Below is a small trained network, with its code and all its weights. Each question gives an input and a target symbol and asks what happens when units are switched off, that is, made to give their printed mean instead of their output.

import numpy as np


def w(rows, s, z=0):
    codes = np.array(rows[::2]) - 128.0
    scale = np.full(codes.shape[1], s)
    scale[-1] = z or s
    return codes * scale


def norm(h):
    return h / np.sqrt((h * h).mean(-1, keepdims=True) + 1e-5)


def f(y):
    return np.maximum(y, 0)


def softmax(a):
    e = np.exp(a - a.max(-1, keepdims=True))
    return e / e.sum(-1, keepdims=True)


def log_softmax(a):
    a = a - a.max(-1, keepdims=True)
    return a - np.log(np.exp(a).sum(-1, keepdims=True))


def net(x, mask):
    ids = ['αεζθπστ'.index(c) for c in x.split()]
    T = len(ids)
    res = E[ids] + P[:T]
    u = 0
    for l in range(2):
        r = norm(res)
        for j in range(3):
            rows = slice(3 * j, 3 * j + 3)
            q, k, v = (r @ M[l][rows].T for M in (Q, K, V))
            z = softmax(np.where(np.tri(T) > 0, q @ k.T / 3**0.5, -1e9)) @ v
            o = O[l][rows]
            res = res + np.where(mask[u + j], z, o[:, -1]) @ o[:, :-1]
        u += 3
        y = f(norm(res) @ A[l][:, :-1].T + A[l][:, -1])
        res = res + np.where(mask[u : u + 12], y, B[l][:, -1]) @ B[l][:, :-1]
        u += 12
    return log_softmax(norm(res)[-1] @ U[:, :-1].T + U[:, -1])


Q, K, V, O, A, B = {}, {}, {}, {}, {}, {}
E = w([
[141,94,199,44,134,155,104],'α',
[204,176,119,239,151,117,208],'ε',
[148,36,223,54,154,119,119],'ζ',
[53,123,133,210,165,127,60],'θ',
[42,121,105,145,20,103,7],'π',
[217,175,108,174,52,70,89],'σ',
[95,138,82,93,68,187,223],'τ',
],0.011)
P = w([
[49,203,153,66,169,18,160],'0',
[89,2,155,67,95,61,218],'1',
[83,76,126,90,85,93,148],'2',
[99,116,98,123,108,117,137],'3',
[94,123,106,136,100,142,102],'4',
[108,113,91,143,98,146,85],'5',
[122,122,88,147,108,171,77],'6',
[143,81,61,147,104,165,65],'7',
[148,96,61,145,115,192,44],'8',
[160,100,84,156,115,205,23],'9',
[180,70,65,154,126,185,29],'10',
[170,70,96,131,99,138,43],'11',
],0.0062)
Q[0] = w([
[87,213,34,185,101,123,102],'L0H1',
[100,238,16,219,90,129,169],'L0H1',
[91,112,193,11,118,125,169],'L0H1',
[107,132,206,19,196,180,126],'L0H2',
[109,197,41,226,68,141,120],'L0H2',
[194,203,69,130,150,135,172],'L0H2',
[110,182,1,237,77,79,65],'L0H3',
[179,81,183,40,189,143,184],'L0H3',
[56,29,216,30,220,158,86],'L0H3',
],0.0077)
K[0] = w([
[180,88,82,155,135,254,122],'L0H1',
[201,57,74,96,101,243,74],'L0H1',
[116,126,162,75,104,80,211],'L0H1',
[106,176,117,140,112,25,176],'L0H2',
[158,77,63,209,80,213,114],'L0H2',
[141,59,137,136,179,83,57],'L0H2',
[204,112,115,153,90,231,54],'L0H3',
[44,161,179,158,162,55,176],'L0H3',
[42,204,111,71,92,37,117],'L0H3',
],0.0078)
V[0] = w([
[128,106,187,140,143,24,85],'L0H1',
[83,98,108,54,176,204,114],'L0H1',
[141,93,73,126,78,74,10],'L0H1',
[112,103,160,185,101,86,96],'L0H2',
[143,115,163,95,132,102,205],'L0H2',
[109,95,209,111,169,153,65],'L0H2',
[94,62,191,184,209,141,57],'L0H3',
[2,126,127,81,79,126,139],'L0H3',
[43,160,103,82,125,170,75],'L0H3',
],0.0074)
O[0] = w([
[124,12,160,207,159,254,67,245],'L0H1',
[90,177,161,97,38,183,192,79],'L0H1',
[70,101,38,157,166,167,130,165],'L0H1',
[177,52,180,129,115,139,56,181],'L0H2',
[150,175,114,164,186,128,132,251],'L0H2',
[187,96,109,158,160,194,151,113],'L0H2',
[151,93,153,195,226,47,111,48],'L0H3',
[97,156,165,153,43,75,191,244],'L0H3',
[97,145,160,193,70,49,191,77],'L0H3',
],0.0075,0.0021)
A[0] = w([
[185,141,60,105,171,140,235,59],'L0N1',
[127,87,152,66,211,166,139,95],'L0N2',
[146,117,88,251,155,181,140,157],'L0N3',
[94,99,162,178,238,145,128,1],'L0N4',
[140,111,155,94,253,173,130,40],'L0N5',
[141,145,159,46,56,69,204,17],'L0N6',
[69,55,147,106,110,152,146,150],'L0N7',
[76,155,28,167,126,146,241,85],'L0N8',
[181,114,201,158,113,158,2,114],'L0N9',
[180,159,132,213,91,170,174,89],'L0N10',
[169,141,95,74,159,92,57,110],'L0N11',
[13,124,38,42,168,214,199,206],'L0N12',
],0.0069,0.0033)
B[0] = w([
[166,125,43,193,84,124,113,159],'L0N1',
[108,159,105,82,66,98,102,189],'L0N2',
[55,104,119,102,160,91,203,233],'L0N3',
[45,114,146,137,138,99,100,180],'L0N4',
[87,140,130,79,81,148,67,198],'L0N5',
[84,205,54,110,196,155,192,195],'L0N6',
[187,173,122,108,86,120,88,201],'L0N7',
[104,181,155,44,69,73,188,175],'L0N8',
[131,128,136,72,186,70,177,255],'L0N9',
[178,108,98,106,154,122,135,152],'L0N10',
[155,113,121,206,173,119,116,182],'L0N11',
[80,129,119,50,62,2,112,203],'L0N12',
],0.0077,0.0059)
Q[1] = w([
[96,106,63,218,130,175,42],'L1H1',
[60,141,67,149,119,53,119],'L1H1',
[255,82,33,85,145,138,181],'L1H1',
[241,143,208,177,113,195,232],'L1H2',
[29,84,170,144,89,152,110],'L1H2',
[78,183,80,116,43,106,183],'L1H2',
[158,110,170,125,182,56,142],'L1H3',
[140,123,55,137,174,87,153],'L1H3',
[127,85,216,91,150,102,121],'L1H3',
],0.0089)
K[1] = w([
[115,130,1,140,137,81,78],'L1H1',
[103,93,73,91,25,104,112],'L1H1',
[77,147,85,140,193,118,199],'L1H1',
[127,172,188,175,156,239,165],'L1H2',
[85,102,179,114,61,43,104],'L1H2',
[138,134,89,29,110,81,197],'L1H2',
[116,147,213,159,130,43,144],'L1H3',
[126,127,73,102,60,65,102],'L1H3',
[130,159,213,153,195,139,111],'L1H3',
],0.0085)
V[1] = w([
[242,58,141,116,136,133,164],'L1H1',
[57,103,168,97,99,97,2],'L1H1',
[225,199,138,136,57,184,114],'L1H1',
[99,80,73,20,96,117,153],'L1H2',
[177,143,151,177,129,207,164],'L1H2',
[116,157,108,87,73,164,172],'L1H2',
[143,143,52,117,70,120,103],'L1H3',
[127,164,141,101,200,173,97],'L1H3',
[117,172,69,231,155,144,133],'L1H3',
],0.0067)
O[1] = w([
[86,169,114,123,179,7,128,92],'L1H1',
[107,152,190,162,132,178,147,242],'L1H1',
[167,17,103,193,170,92,144,2],'L1H1',
[132,171,123,34,36,39,208,245],'L1H2',
[134,111,114,138,206,115,148,2],'L1H2',
[163,134,107,66,165,93,147,131],'L1H2',
[45,113,76,163,45,77,35,116],'L1H3',
[121,89,254,121,131,100,169,107],'L1H3',
[91,130,103,64,178,55,77,29],'L1H3',
],0.005)
A[1] = w([
[184,111,70,133,156,154,71,121],'L1N1',
[134,175,132,195,59,70,113,222],'L1N2',
[112,104,95,154,98,193,80,201],'L1N3',
[83,50,188,115,129,124,84,141],'L1N4',
[180,169,100,42,193,101,71,201],'L1N5',
[104,85,38,175,169,140,179,151],'L1N6',
[64,99,162,123,119,196,127,67],'L1N7',
[136,122,89,212,97,185,162,147],'L1N8',
[128,45,119,189,199,168,43,189],'L1N9',
[99,146,137,233,51,156,117,76],'L1N10',
[63,87,139,220,87,172,110,3],'L1N11',
[2,96,134,133,148,85,108,225],'L1N12',
],0.0084,0.0019)
B[1] = w([
[155,107,222,196,104,186,109,210],'L1N1',
[194,134,118,120,93,137,205,225],'L1N2',
[170,83,178,143,175,201,115,205],'L1N3',
[125,156,53,206,102,154,86,253],'L1N4',
[121,207,150,198,110,82,126,243],'L1N5',
[115,91,161,43,103,116,167,190],'L1N6',
[108,100,141,117,66,157,31,205],'L1N7',
[254,146,143,133,69,177,131,161],'L1N8',
[81,132,112,51,152,57,200,247],'L1N9',
[232,216,143,152,182,129,102,188],'L1N10',
[168,133,66,225,182,113,84,188],'L1N11',
[109,142,73,168,93,136,224,246],'L1N12',
],0.0079,0.0051)
U = w([
[206,133,169,119,226,147,235,87],'α',
[165,193,174,104,206,50,22,237],'ε',
[114,124,236,83,111,254,106,102],'ζ',
[38,100,108,213,176,90,138,195],'θ',
[238,206,108,226,84,188,100,6],'π',
[83,77,46,86,84,185,17,95],'σ',
[121,178,143,57,31,63,185,100],'τ',
],0.007,0.0015)

Each question gives the input, a string of symbols that net reads in full, and the target symbol t.
The units are the heads (3 rows each of Q, K, V and O) and the neurons (one row each of A and B). Each row of codes is followed by its name. A weight is (code - 128) times the scale printed after its matrix; where a second scale follows, it is the last column's (O, A, B and U).
mask holds one flag per unit, layer by layer, with each layer's heads first. A switched-off unit (its flag False) gives its mean, the last column of its rows in O or B, instead of its output. The means were averaged over made-up inputs and are rounded, as every weight is.
A unit's drop is (log p(t) with every unit on - log p(t) with that unit switched off) / (log p(t) with every unit on - log p(t) with every unit switched off).
The circuit of an input: a set's keep is (log p(t) with only the set's units on - log p(t) with every unit switched off) / (log p(t) with every unit on - log p(t) with every unit switched off). Starting from the 12 units with the biggest drops (on a tie, the unit counted first), units are removed one at a time, each time the one whose removal leaves the highest keep (on an exact tie, the one counted first), for as long as the keep stays at least 0.8.
units of the circuit, in order: the units of the circuit, biggest drop first
most important unit: the unit with the biggest drop
top k neurons: the k neurons with the biggest drops, biggest first
which heads matter: for each layer, one digit per head in row order, 1 if its drop is at least 0.15 and else 0, layers parted by /
drop of u: that unit's drop, to one decimal
input σ α ζ, target σ: units of the circuit, in order => (L0H1 L0H3)
input τ ε ζ σ ζ θ σ ε, target θ: units of the circuit, in order => (L0H1 L0N3)
input σ ζ σ π, target σ: units of the circuit, in order => (L0H1)
input ε π ζ ε ε π ε, target σ: top 2 neurons => (L0N5 L0N3)
input ε π ζ π π τ ζ α ε, target τ: units of the circuit, in order => (L0H1 L0N8)
input ε σ τ π π π π, target π: units of the circuit, in order => (L1H1 L1N10)
input σ τ ζ θ ζ σ ζ ζ ζ θ α θ, target θ: units of the circuit, in order => (L0H3 L0N3)
input ζ ε σ τ π ε ε θ τ ε θ ε, target ζ: which heads matter => 011 / 000
input ζ π π ζ θ α σ α τ σ ζ ζ, target ζ: which heads matter => 000 / 001
input ζ ζ σ σ τ ε ε ε τ ε ε, target ε: which heads matter => 001 / 000
input τ ε ζ ζ π ε ζ θ σ, target ζ: which heads matter => 101 / 000
input θ ε τ τ ζ α, target θ: units of the circuit, in order => (L0H3 L0H1 L1H2)
input ζ ζ τ α ζ ζ ζ π ε ε σ, target ε: top 2 neurons => (L1N9 L1N5)
input σ ε τ ζ ζ ζ, target σ: most important unit => L0H1
input θ ζ σ θ σ α ζ ε ζ, target θ: units of the circuit, in order => (L0H3 L0H1)
input θ ε ζ ε, target α: which heads matter => 110 / 010
input π π ε α θ α ε ζ σ, target α: which heads matter => 101 / 000
input σ τ σ, target π: top 2 neurons => (L0N11 L0N3)
input ε π π θ, target π: which heads matter => 011 / 000
input α π τ ζ σ ζ ζ σ ζ ζ ε, target α: most important unit => L0H3
input α σ ε, target θ: which heads matter => 100 / 000
input ζ τ ε θ θ ε ζ α ζ θ θ, target θ: which heads matter => 001 / 000
input τ π τ π ε, target σ: which heads matter => 101 / 000
input ζ ε θ ε, target ζ: top 2 neurons => (L0N5 L1N1)
input ζ ε π π θ θ σ, target ζ: top 2 neurons => (L1N1 L1N3)
input ζ α τ α, target ζ: drop of L0N2 => 0.0
input π ζ ζ, target π: drop of L0H1 => 0.5
input θ σ τ σ ζ ζ σ, target α: drop of L0N12 => 0.1
input ζ σ θ, target σ: drop of L0H1 => 0.3
input ζ ζ ζ ζ ζ τ τ θ θ, target τ: top neuron => (L0N8)
